Below is a small trained network, with its code and all its weights. Each question gives an input and a class and asks what happens when units are switched off, that is, made to give their printed mean instead of their output.

import numpy as np


def w(rows, s, z=0):
    codes = np.array(rows[::2]) - 128.0
    scale = np.full(codes.shape[1], s)
    scale[-1] = z or s
    return codes * scale


def norm(h):
    return h / np.sqrt((h * h).mean(-1, keepdims=True) + 1e-5)


def f(y):
    return np.maximum(y, 0)


def log_softmax(a):
    a = a - a.max(-1, keepdims=True)
    return a - np.log(np.exp(a).sum(-1, keepdims=True))


def net(x, mask):
    res = np.array(x, float).reshape(1, 6) / 4 @ E
    u = 0
    for l in range(2):
        y = f(norm(res) @ A[l][:, :-1].T + A[l][:, -1])
        res = res + np.where(mask[u : u + 13], y, B[l][:, -1]) @ B[l][:, :-1]
        u += 13
    return log_softmax(norm(res)[-1] @ U[:, :-1].T + U[:, -1])


A, B = {}, {}
E = w([
[116,123,142,135,124,131,131,119],'x0',
[174,198,233,91,65,105,88,171],'x1',
[127,127,132,129,127,127,129,126],'x2',
[72,156,107,105,31,113,246,193],'x3',
[138,128,125,126,133,123,131,129],'x4',
[66,71,134,1,163,39,104,127],'x5',
],0.0092)
A[0] = w([
[105,155,141,79,107,116,99,148,1],'L0N1',
[176,169,170,152,114,114,66,136,99],'L0N2',
[98,73,127,41,138,91,131,125,127],'L0N3',
[86,86,43,137,109,126,248,139,85],'L0N4',
[146,145,175,56,97,98,84,140,54],'L0N5',
[115,179,128,98,83,110,221,182,23],'L0N6',
[97,77,56,181,193,141,102,119,176],'L0N7',
[136,172,119,171,94,134,162,130,83],'L0N8',
[131,115,118,57,122,136,165,134,47],'L0N9',
[151,201,186,93,98,133,113,160,80],'L0N10',
[113,84,144,37,148,104,101,102,44],'L0N11',
[175,120,136,213,151,148,127,109,61],'L0N12',
[102,113,142,66,132,105,170,129,51],'L0N13',
],0.013,0.004)
B[0] = w([
[137,109,185,139,171,122,178,149,163],'L0N1',
[61,162,110,73,126,213,73,127,201],'L0N2',
[69,85,66,61,117,123,97,67,241],'L0N3',
[89,213,130,129,254,161,48,147,254],'L0N4',
[134,106,165,154,196,119,143,224,209],'L0N5',
[177,64,89,146,70,135,209,78,233],'L0N6',
[164,75,145,141,15,86,209,125,246],'L0N7',
[184,104,161,195,159,145,130,164,191],'L0N8',
[40,144,159,126,99,90,117,86,166],'L0N9',
[162,103,125,100,81,113,72,20,215],'L0N10',
[143,123,164,128,225,171,214,133,222],'L0N11',
[110,171,115,156,115,3,52,124,194],'L0N12',
[113,116,89,124,111,56,63,135,186],'L0N13',
],0.015,0.0099)
A[1] = w([
[77,150,71,119,82,102,140,154,113],'L1N1',
[219,101,138,105,164,211,150,76,71],'L1N2',
[99,146,148,161,116,90,85,148,103],'L1N3',
[153,163,209,140,231,143,130,218,4],'L1N4',
[194,129,118,134,3,129,172,125,100],'L1N5',
[158,124,158,149,100,229,158,131,110],'L1N6',
[70,194,127,79,112,181,77,182,28],'L1N7',
[117,28,123,65,84,78,243,127,45],'L1N8',
[81,112,144,101,146,61,99,165,183],'L1N9',
[154,172,135,108,153,128,74,120,94],'L1N10',
[167,161,132,195,228,201,163,152,57],'L1N11',
[165,112,110,179,38,104,178,116,118],'L1N12',
[120,84,96,99,69,97,78,57,157],'L1N13',
],0.017,0.0037)
B[1] = w([
[111,84,140,134,187,83,112,108,152],'L1N1',
[75,157,72,158,124,82,135,120,183],'L1N2',
[113,79,111,20,140,171,145,87,162],'L1N3',
[74,122,184,198,214,140,205,208,173],'L1N4',
[63,108,88,176,201,83,140,118,202],'L1N5',
[111,132,77,96,146,96,110,99,159],'L1N6',
[207,96,121,97,65,117,114,89,160],'L1N7',
[220,156,195,91,39,185,55,148,255],'L1N8',
[138,187,51,251,80,123,163,108,197],'L1N9',
[153,116,150,117,76,119,175,161,162],'L1N10',
[152,95,226,106,108,138,133,175,190],'L1N11',
[47,165,54,95,184,136,134,96,209],'L1N12',
[166,134,166,123,135,161,155,178,230],'L1N13',
],0.016)
U = w([
[10,151,2,149,172,64,106,53,232],'0',
[185,132,159,69,34,165,57,107,139],'1',
[73,120,219,186,223,144,169,206,4],'2',
],0.011,0.0013)

Each question gives the input, the list of numbers given to net, and the class t.
The units are the neurons (one row each of A and B). Each row of codes is followed by its name. A weight is (code - 128) times the scale printed after its matrix; where a second scale follows, it is the last column's (A, B and U).
mask holds one flag per neuron, layer by layer. A switched-off neuron (its flag False) gives its mean, the last column of its row in B, instead of its output. The means were averaged over made-up inputs and are rounded, as every weight is.
A unit's drop is (log p(t) with every unit on - log p(t) with that unit switched off) / (log p(t) with every unit on - log p(t) with every unit switched off).
The circuit of an input: a set's keep is (log p(t) with only the set's units on - log p(t) with every unit switched off) / (log p(t) with every unit on - log p(t) with every unit switched off). Starting from the 12 units with the biggest drops (on a tie, the unit counted first), units are removed one at a time, each time the one whose removal leaves the highest keep (on an exact tie, the one counted first), for as long as the keep stays at least 0.8.
circuit, biggest first: the units of the circuit, biggest drop first
most important unit: the unit with the biggest drop
k most important neurons: the k neurons with the biggest drops, biggest first
top k neurons in layer l: the k neurons of layer l with the biggest drops, biggest first
drop of u: that unit's drop, to one decimal
input [-1,-1,8,-8,4,1], class 1: circuit, biggest first => L0N4
input [-6,-1,2,-1,1,8], class 1: 2 most important neurons => L0N4, L0N3
input [5,-2,0,0,5,1], class 1: 2 most important neurons => L0N7, L0N12
input [8,-5,-5,2,5,0], class 2: 2 most important neurons => L0N4, L1N4
input [4,0,0,4,-6,1], class 0: 3 most important neurons => L0N7, L0N4, L1N8
input [-6,2,-4,-2,2,3], class 2: top 2 neurons in layer 0 => L0N5, L0N11
input [-1,2,-5,0,-6,2], class 2: 2 most important neurons => L0N5, L0N11
input [-5,8,-8,0,7,6], class 2: 3 most important neurons => L0N5, L0N11, L0N7
input [6,5,7,-4,7,1], class 2: 2 most important neurons => L0N5, L1N4
input [3,7,3,6,7,-1], class 0: top 2 neurons in layer 1 => L1N5, L1N12
input [-8,-5,6,2,0,0], class 2: 2 most important neurons => L0N4, L0N10
input [0,-7,-1,-3,4,3], class 1: 2 most important neurons => L0N7, L1N8
input [-3,1,1,6,3,8], class 1: top 3 neurons in layer 1 => L1N8, L1N5, L1N12
input [-1,-1,-2,4,-2,1], class 0: 2 most important neurons => L0N4, L1N8
input [3,2,-8,-4,-6,1], class 2: most important unit => L1N4
input [6,3,-1,-2,-2,6], class 2: 3 most important neurons => L0N5, L0N11, L0N7
input [6,-2,-8,-2,-8,2], class 1: drop of L0N8 => 0.0
input [-1,6,8,-4,-7,5], class 2: drop of L0N5 => 1.3
input [-2,4,0,1,-1,-4], class 0: drop of L0N4 => 1.0
input [2,-1,-4,-6,1,1], class 1: drop of L1N8 => 7.1
input [1,-6,2,3,6,-3], class 2: top neuron in layer 0 => L0N4
